Here is a tiny trained network, its code and every weight. The questions are about switching its units off for an input and a target symbol, where a switched-off unit gives its printed mean instead of its output.

import numpy as np


def w(rows, s, z=0):
    codes = np.array(rows[::2]) - 128.0
    scale = np.full(codes.shape[1], s)
    scale[-1] = z or s
    return codes * scale


def norm(h):
    return h / np.sqrt((h * h).mean(-1, keepdims=True) + 1e-5)


def softmax(a):
    e = np.exp(a - a.max(-1, keepdims=True))
    return e / e.sum(-1, keepdims=True)


def log_softmax(a):
    a = a - a.max(-1, keepdims=True)
    return a - np.log(np.exp(a).sum(-1, keepdims=True))


def net(x, mask):
    ids = ['ΘΞΦΩαδλτ'.index(c) for c in x.split()]
    T = len(ids)
    res = E[ids] + P[:T]
    u = 0
    for l in range(3):
        r = norm(res)
        for j in range(2):
            rows = slice(2 * j, 2 * j + 2)
            q, k, v = (r @ M[l][rows].T for M in (Q, K, V))
            z = softmax(np.where(np.tri(T) > 0, q @ k.T / 2**0.5, -1e9)) @ v
            o = O[l][rows]
            res = res + np.where(mask[u + j], z, o[:, -1]) @ o[:, :-1]
        u += 2
    return log_softmax(norm(res)[-1] @ U[:, :-1].T + U[:, -1])


Q, K, V, O = {}, {}, {}, {}
E = w([
[106,110,135,155,89],'Θ',
[90,193,66,157,177],'Ξ',
[130,158,123,166,126],'Φ',
[42,128,143,122,86],'Ω',
[126,171,166,106,121],'α',
[76,131,133,126,93],'δ',
[98,105,167,182,96],'λ',
[34,203,177,189,4],'τ',
],0.0038)
P = w([
[145,25,78,5,172],'0',
[32,71,180,110,107],'1',
[66,123,161,148,118],'2',
[106,126,164,137,159],'3',
[122,138,159,130,163],'4',
[136,134,153,120,179],'5',
[149,152,144,116,176],'6',
[140,160,169,162,161],'7',
],0.0015)
Q[0] = w([
[151,126,22,24,189],'0.h1',
[94,94,178,83,84],'0.h1',
[149,107,149,255,113],'0.h2',
[83,172,110,45,158],'0.h2',
],0.0043)
K[0] = w([
[92,67,197,121,112],'0.h1',
[155,112,114,66,137],'0.h1',
[186,253,139,85,126],'0.h2',
[141,44,128,147,110],'0.h2',
],0.0051)
V[0] = w([
[168,69,126,100,99],'0.h1',
[119,154,203,153,41],'0.h1',
[131,93,56,179,123],'0.h2',
[155,253,42,162,164],'0.h2',
],0.0031)
O[0] = w([
[189,89,8,147,141,46],'0.h1',
[188,77,197,147,90,237],'0.h1',
[46,3,69,194,213,109],'0.h2',
[12,57,164,35,179,8],'0.h2',
],0.003,0.0013)
Q[1] = w([
[135,76,4,107,247],'1.h1',
[221,68,64,94,230],'1.h1',
[106,104,197,191,26],'1.h2',
[192,18,23,72,165],'1.h2',
],0.004)
K[1] = w([
[147,115,221,214,2],'1.h1',
[79,52,220,177,74],'1.h1',
[89,68,213,165,58],'1.h2',
[111,167,82,9,134],'1.h2',
],0.0035)
V[1] = w([
[182,103,2,53,158],'1.h1',
[147,12,222,79,2],'1.h1',
[166,172,113,122,196],'1.h2',
[70,144,161,169,5],'1.h2',
],0.0024)
O[1] = w([
[160,174,106,22,174,92],'1.h1',
[110,71,201,69,2,115],'1.h1',
[117,99,202,158,123,77],'1.h2',
[171,185,92,104,168,253],'1.h2',
],0.0035,0.0029)
Q[2] = w([
[125,109,78,1,106],'2.h1',
[167,173,99,242,154],'2.h1',
[127,9,65,8,199],'2.h2',
[83,242,154,188,34],'2.h2',
],0.0033)
K[2] = w([
[173,50,89,124,137],'2.h1',
[146,201,172,122,87],'2.h1',
[14,247,196,118,121],'2.h2',
[186,54,4,136,145],'2.h2',
],0.0046)
V[2] = w([
[95,165,136,76,86],'2.h1',
[84,252,157,34,100],'2.h1',
[51,207,251,212,120],'2.h2',
[185,33,53,122,141],'2.h2',
],0.0029)
O[2] = w([
[142,123,175,96,104,172],'2.h1',
[140,110,229,3,178,246],'2.h1',
[121,174,7,104,78,107],'2.h2',
[119,7,206,195,183,128],'2.h2',
],0.0034,0.0013)
U = w([
[192,122,108,254,94,82],'Θ',
[57,178,56,132,235,87],'Ξ',
[28,94,113,80,137,212],'Φ',
[235,155,195,70,133,128],'Ω',
[117,164,184,104,48,110],'α',
[172,57,182,179,219,137],'δ',
[201,110,20,179,26,248],'λ',
[173,121,126,41,79,15],'τ',
],0.0055,0.0014)

Each question gives the input, a string of symbols that net reads in full, and the target symbol t.
The units are the heads (2 rows each of Q, K, V and O). Each row of codes is followed by its name. A weight is (code - 128) times the scale printed after its matrix; where a second scale follows, it is the last column's (O and U).
mask holds one flag per head, layer by layer. A switched-off head (its flag False) gives its mean, the last column of its rows in O, instead of its output. The means were averaged over made-up inputs and are rounded, as every weight is.
A unit's drop is (log p(t) with every unit on - log p(t) with that unit switched off) / (log p(t) with every unit on - log p(t) with every unit switched off).
The circuit of an input: a set's keep is (log p(t) with only the set's units on - log p(t) with every unit switched off) / (log p(t) with every unit on - log p(t) with every unit switched off). Starting from all 6 units, units are removed one at a time, each time the one whose removal leaves the highest keep (on an exact tie, the one counted first), for as long as the keep stays at least 0.8.
units of the circuit, in order: the units of the circuit, biggest drop first
most important unit: the unit with the biggest drop
which heads matter: for each layer, one digit per head in row order, 1 if its drop is at least 0.15 and else 0, layers parted by /
drop of u: that unit's drop, to one decimal
input Θ Ω α λ Φ Φ δ, target δ: units of the circuit, in order : [2.h2]
input τ δ Φ λ δ Ω δ, target λ: which heads matter : 00 / 10 / 01
input Φ Φ Ω Ω λ Θ Ω, target Ξ: units of the circuit, in order : [0.h1 1.h1]
input Ξ λ Θ λ, target Ξ: which heads matter : 10 / 10 / 00
input τ Ω Φ λ Φ, target λ: which heads matter : 00 / 10 / 01
input λ Ξ Φ, target Ξ: which heads matter : 01 / 10 / 00
input Φ Ξ Φ δ λ δ Ξ Θ, target Ξ: units of the circuit, in order : [1.h1 0.h2 2.h2]
input Φ Φ λ Φ Θ α Θ, target Ξ: which heads matter : 10 / 10 / 00
input λ Ω Ξ Φ Φ, target Ξ: units of the circuit, in order : [0.h2 2.h2]
input Θ Φ λ Φ α, target δ: units of the circuit, in order : [2.h2 0.h2 0.h1 1.h1]
input δ α δ, target Ω: units of the circuit, in order : [0.h1 1.h1 0.h2 2.h1]
input Ξ Φ Ξ Φ λ, target Φ: which heads matter : 01 / 00 / 00
input Θ Φ α Ξ Ω Θ Ω, target δ: which heads matter : 11 / 00 / 01
input λ Ω τ Ξ λ Φ δ Ω, target Ξ: most important unit : 1.h1
input Φ τ δ, target Ξ: drop of 0.h1 : 1.2
input δ Φ λ Ω Θ Ω, target Ω: drop of 0.h1 : 0.9
input λ Θ λ Φ Ω Θ, target λ: drop of 2.h2 : 0.1
